The rows lie along a hidden order. The number after each row says roughly how far along it the row is, from 0 to 12. A new part has a new order.
(in the rows, 128 means zero)
[ 43 173 107  82 134 139 131 134 129 186 180  80 141 119 164 218 113 119
 109 154 132 103 153   1 138 120 255 132 110  43 137 109] : 1
[186 179 125 144 107 164 131 141 102 102 158  41 131 116 114 166 119 138
 110 130 186 128 133 126 137 125 149 115 123 149 161 177] : 8
[181 179 110 127 168 124 133 163 142 169 189  67 139 124 132 159 157 143
  56  78 204 167 113 109 123 174 146 136 118 212 145 183] : 6
[138 194 123 141 103 123 144 180 111 170 125  56 133 139 149 163 153 138
 103  65 185 172  76 112 135 124 109 125 122 134 156 185] : 7
[188 161 128 119 169 111 158 189 107 105 212  29 129  89 136 193 141 148
  80  72 196 134 196  98 121 207 165 110 111 165 116 191] : 7
[134 146 144 130 133  79  87 177 116 132 214 139 132 103 140 120 119 131
  99 155 138 116 211 113 123 149 155 133 119 141 140 161] : 12
[142 133 132 136 139 132 118 128 120  95 182 135 136 129 103 141 119 127
 117 130 112 131 162 113 128 150 114 130 127 138 140 132] : 0
[138 106 120 151 151 122 121 127 120  49 142 144 140 146 126 147 122 133
 108 118 139 130 214 136 131  83 106 146 124 154 157 161] : 3
[146 150 131 128 137 136 111 141 155 135 184 104 129 112 114 134 125 127
 111 125 138 121 146 132 128 149 140 132 124 125 132 125] : 8
[143 145 122 134 147 128 107 151 159 109 208  64 136 114 127 150 117 130
 105 115 142 122 172 105 134 147 155 142 116 117 152 148] : 6
[150 181 119 147 125 158 134 177 132 202 122  92 127 140 134 151 150 133
 113  80 154 167 169 120 135 128 129 138 128 203 151 188] : 7
[131 118 121 125 157 118 138 142 145 139 120 101 138 150 147 137 151 131
 105 124 184 163 103 135 129 119 123 142 126 166 147 157] : 4
[130 134 113 141 152 129 123 132 142  95 146 119 129 128 132 127 124 133
 106 129 141 116 193 140 122 119 136 135 125 135 131 148] : 4

New part:
[ 77 130 124 129 132 150 111 148 102 125 119 148 128 137 111 105 140 175
 132 116 114 126 118 130 134 136 217 106 114  89 134] : 3
[ 94 123 125 125 125 115 108 148 110 132 140 137 173  70 112 139 130 193
 127 121 118 112 121 135 140 128  83 133 132 149 155] : 0
[130 123 130 126 140 145 112 144 104 118 130 113 135  62 113 105 129 159
 127 124  89 125 122 137 147 127 132 124 124 119 130] : 0
[148 140 126 107 154 174  87 142  99 119 124 132 132   1 113 105 132 255
 146 125 105 123 119 135  92 113 147 104  99  64 175] : 7
[152 131 131 108 134 138 143 127 107 120 102 136 121 134 120 101 135 155
 134 131 102 135 126 130 114 143 171 108 115  93 146] : 5
[117 129 124 143 139 138  94 142 116 129 138 144 134 107 123 128 129 204
 128 120 128 122 124 132 135 119 127 113 128 104 124] : 6
[131 135 121 107 139 171 123 131 106 126 134 162 143 128 138  90 134 209
 138 119 175 128 127 131 106 121 229  99  95 102 179] : 8
[127 132 132 147 133 112  92 139 142 127  99 128  90  92 104 166 129 181
 133 131  78 126 121 124 116 130  84 130 144  66 101] : 10
[133 130 128 128 128  67 111 132 121 135 112 141 129  99 118 168 128 210
 130 132 111 124 126 130 113 130  20 128 142 103 136] : 8
[175 135 133 106 133 125 116 127 114 123 107 115 127   3 116 135 128 214
 138 138  95 127 125 132  98 126  62 126 119  98 165] : 7
[128 127 134 131 140 123 118 143 100 117  85 143  90 180 103 106 141 154
 130 125  42 136 119 129 135 161 200 101 124  33 108] : 3
[133 132 123 117 137 161 127 127 116 126 131 143 134 147 139  91 132 162
 134 122 159 130 128 130 116 123 205 106 108 112 153] : 8
[130 136 123 125 136 196 128 123 132 127 143 134 125 143 143 100 128 121
 134 123 179 130 130 125 116 114 211 116 103 123 133] : 12
[126 129 127 135 135 190 139 122 137 122 151 121 119 180 146  98 125  54
 126 125 158 133 133 125 137 118 209 124 116 150 106] : 11
[151 130 132 112 136 136 146 128 108 120  96 138 113 145 119 100 134 144
 132 133  94 138 125 129 116 147 190 106 117  83 138] : 6
[106 137 123 128 145 182 102 147  99 122 112 160 121 129 110  93 140 223
 140 114 118 127 116 129 114 129 255  94 100  52 139] : 8
